Below is a small trained network, with its code and all its weights. Each question gives an input and a class and asks what happens when units are switched off, that is, made to give their printed mean instead of their output.

import numpy as np


def w(rows, s, z=0):
    codes = np.array(rows[::2]) - 128.0
    scale = np.full(codes.shape[1], s)
    scale[-1] = z or s
    return codes * scale


def norm(h):
    return h / np.sqrt((h * h).mean(-1, keepdims=True) + 1e-5)


def f(y):
    return y / 2 * (1 + np.tanh(0.7978845608 * (y + 0.044715 * y**3)))


def log_softmax(a):
    a = a - a.max(-1, keepdims=True)
    return a - np.log(np.exp(a).sum(-1, keepdims=True))


def net(x, mask):
    res = np.array(x, float).reshape(1, 4) / 4 @ E
    u = 0
    for l in range(2):
        y = f(norm(res) @ A[l][:, :-1].T + A[l][:, -1])
        res = res + np.where(mask[u : u + 9], y, B[l][:, -1]) @ B[l][:, :-1]
        u += 9
    return log_softmax(norm(res)[-1] @ U[:, :-1].T + U[:, -1])


A, B = {}, {}
E = w([
[157,114,16,127,126,19,129],'x0',
[131,118,92,98,181,110,201],'x1',
[91,16,171,33,146,2,81],'x2',
[115,215,151,121,222,171,97],'x3',
],0.0071)
A[0] = w([
[49,87,89,184,124,209,244,146],'0.n0',
[197,110,50,138,80,140,154,137],'0.n1',
[188,149,150,141,35,162,106,130],'0.n2',
[102,130,111,107,165,46,11,202],'0.n3',
[144,140,92,49,240,115,212,169],'0.n4',
[126,163,134,137,172,137,80,83],'0.n5',
[72,140,135,72,131,13,109,161],'0.n6',
[178,43,55,119,68,149,121,154],'0.n7',
[142,145,153,134,147,255,104,252],'0.n8',
],0.0074,0.0019)
B[0] = w([
[164,31,151,56,98,146,170,197],'0.n0',
[254,157,44,120,67,108,151,177],'0.n1',
[158,92,117,195,134,18,112,174],'0.n2',
[117,45,117,138,102,177,125,230],'0.n3',
[91,199,218,147,55,121,87,224],'0.n4',
[93,168,116,162,138,152,195,151],'0.n5',
[195,98,108,47,161,150,105,233],'0.n6',
[140,203,92,197,145,113,119,180],'0.n7',
[82,72,96,131,152,161,112,254],'0.n8',
],0.0077,0.0056)
A[1] = w([
[115,74,184,197,114,130,159,192],'1.n0',
[85,196,174,57,108,36,123,167],'1.n1',
[114,169,93,219,214,161,118,176],'1.n2',
[57,99,169,91,152,160,83,109],'1.n3',
[91,132,109,151,158,249,135,136],'1.n4',
[102,78,122,142,122,61,51,114],'1.n5',
[76,114,177,81,137,72,149,253],'1.n6',
[47,169,120,158,255,160,125,153],'1.n7',
[131,57,115,78,126,124,121,120],'1.n8',
],0.0097,0.0027)
B[1] = w([
[114,224,83,254,200,183,161,182],'1.n0',
[127,186,120,163,254,121,152,184],'1.n1',
[117,85,198,76,95,59,107,211],'1.n2',
[138,133,97,121,48,32,136,252],'1.n3',
[128,95,130,64,134,127,156,253],'1.n4',
[66,69,194,164,144,126,52,200],'1.n5',
[176,179,51,152,152,151,103,215],'1.n6',
[43,166,191,100,19,105,180,228],'1.n7',
[153,89,160,50,192,200,126,218],'1.n8',
],0.0083,0.0061)
U = w([
[110,222,136,86,207,99,122,77],'0',
[215,135,22,147,49,49,140,199],'1',
[131,75,121,140,136,248,194,121],'2',
[22,140,202,64,42,122,152,135],'3',
[140,27,129,55,200,121,20,211],'4',
[69,105,150,244,105,128,56,3],'5',
],0.016,0.0015)

Each question gives the input, the list of numbers given to net, and the class t.
The units are the neurons (one row each of A and B). Each row of codes is followed by its name. A weight is (code - 128) times the scale printed after its matrix; where a second scale follows, it is the last column's (A, B and U).
mask holds one flag per neuron, layer by layer. A switched-off neuron (its flag False) gives its mean, the last column of its row in B, instead of its output. The means were averaged over made-up inputs and are rounded, as every weight is.
A unit's drop is (log p(t) with every unit on - log p(t) with that unit switched off) / (log p(t) with every unit on - log p(t) with every unit switched off).
The circuit of an input: a set's keep is (log p(t) with only the set's units on - log p(t) with every unit switched off) / (log p(t) with every unit on - log p(t) with every unit switched off). Starting from the 12 units with the biggest drops (on a tie, the unit counted first), units are removed one at a time, each time the one whose removal leaves the highest keep (on an exact tie, the one counted first), for as long as the keep stays at least 0.8.
circuit, biggest first: the units of the circuit, biggest drop first
top k neurons: the k neurons with the biggest drops, biggest first
k most important neurons of layer l: the k neurons of layer l with the biggest drops, biggest first
drop when u is switched off: that unit's drop, to one decimal
input [-7,-3,-7,1], class 3: 4 most important neurons of layer 0 => [0.n3 0.n1 0.n8 0.n6]
input [-6,6,8,8], class 0: top 3 neurons => [1.n1 1.n6 0.n4]
input [-7,0,0,-7], class 2: most important neuron of layer 0 => [0.n0]
input [-4,5,5,4], class 0: top 3 neurons => [1.n1 0.n4 1.n6]
input [-6,8,1,-1], class 0: circuit, biggest first => [0.n3 0.n4 1.n1]
input [-5,-8,6,-8], class 5: top 3 neurons => [1.n0 0.n0 1.n4]
input [-4,8,2,-5], class 0: circuit, biggest first => [0.n3 0.n4 1.n1 1.n6]
input [-4,5,4,5], class 0: top 2 neurons => [0.n4 1.n1]
input [-6,-6,0,0], class 5: circuit, biggest first => [0.n2 1.n0]
input [3,5,4,8], class 0: top 3 neurons => [0.n4 1.n1 0.n8]
input [-8,-7,4,0], class 5: top 2 neurons => [1.n0 0.n6]
input [-4,4,-7,3], class 3: 2 most important neurons of layer 1 => [1.n7 1.n2]
input [-6,-3,7,8], class 3: 2 most important neurons of layer 1 => [1.n7 1.n3]
input [-4,-7,-2,-6], class 5: most important neuron of layer 0 => [0.n2]
input [2,3,-1,5], class 3: drop when 1.n7 is switched off => 0.3
input [-8,7,7,0], class 0: drop when 1.n6 is switched off => 0.2
input [-3,8,0,7], class 3: drop when 1.n7 is switched off => 0.2
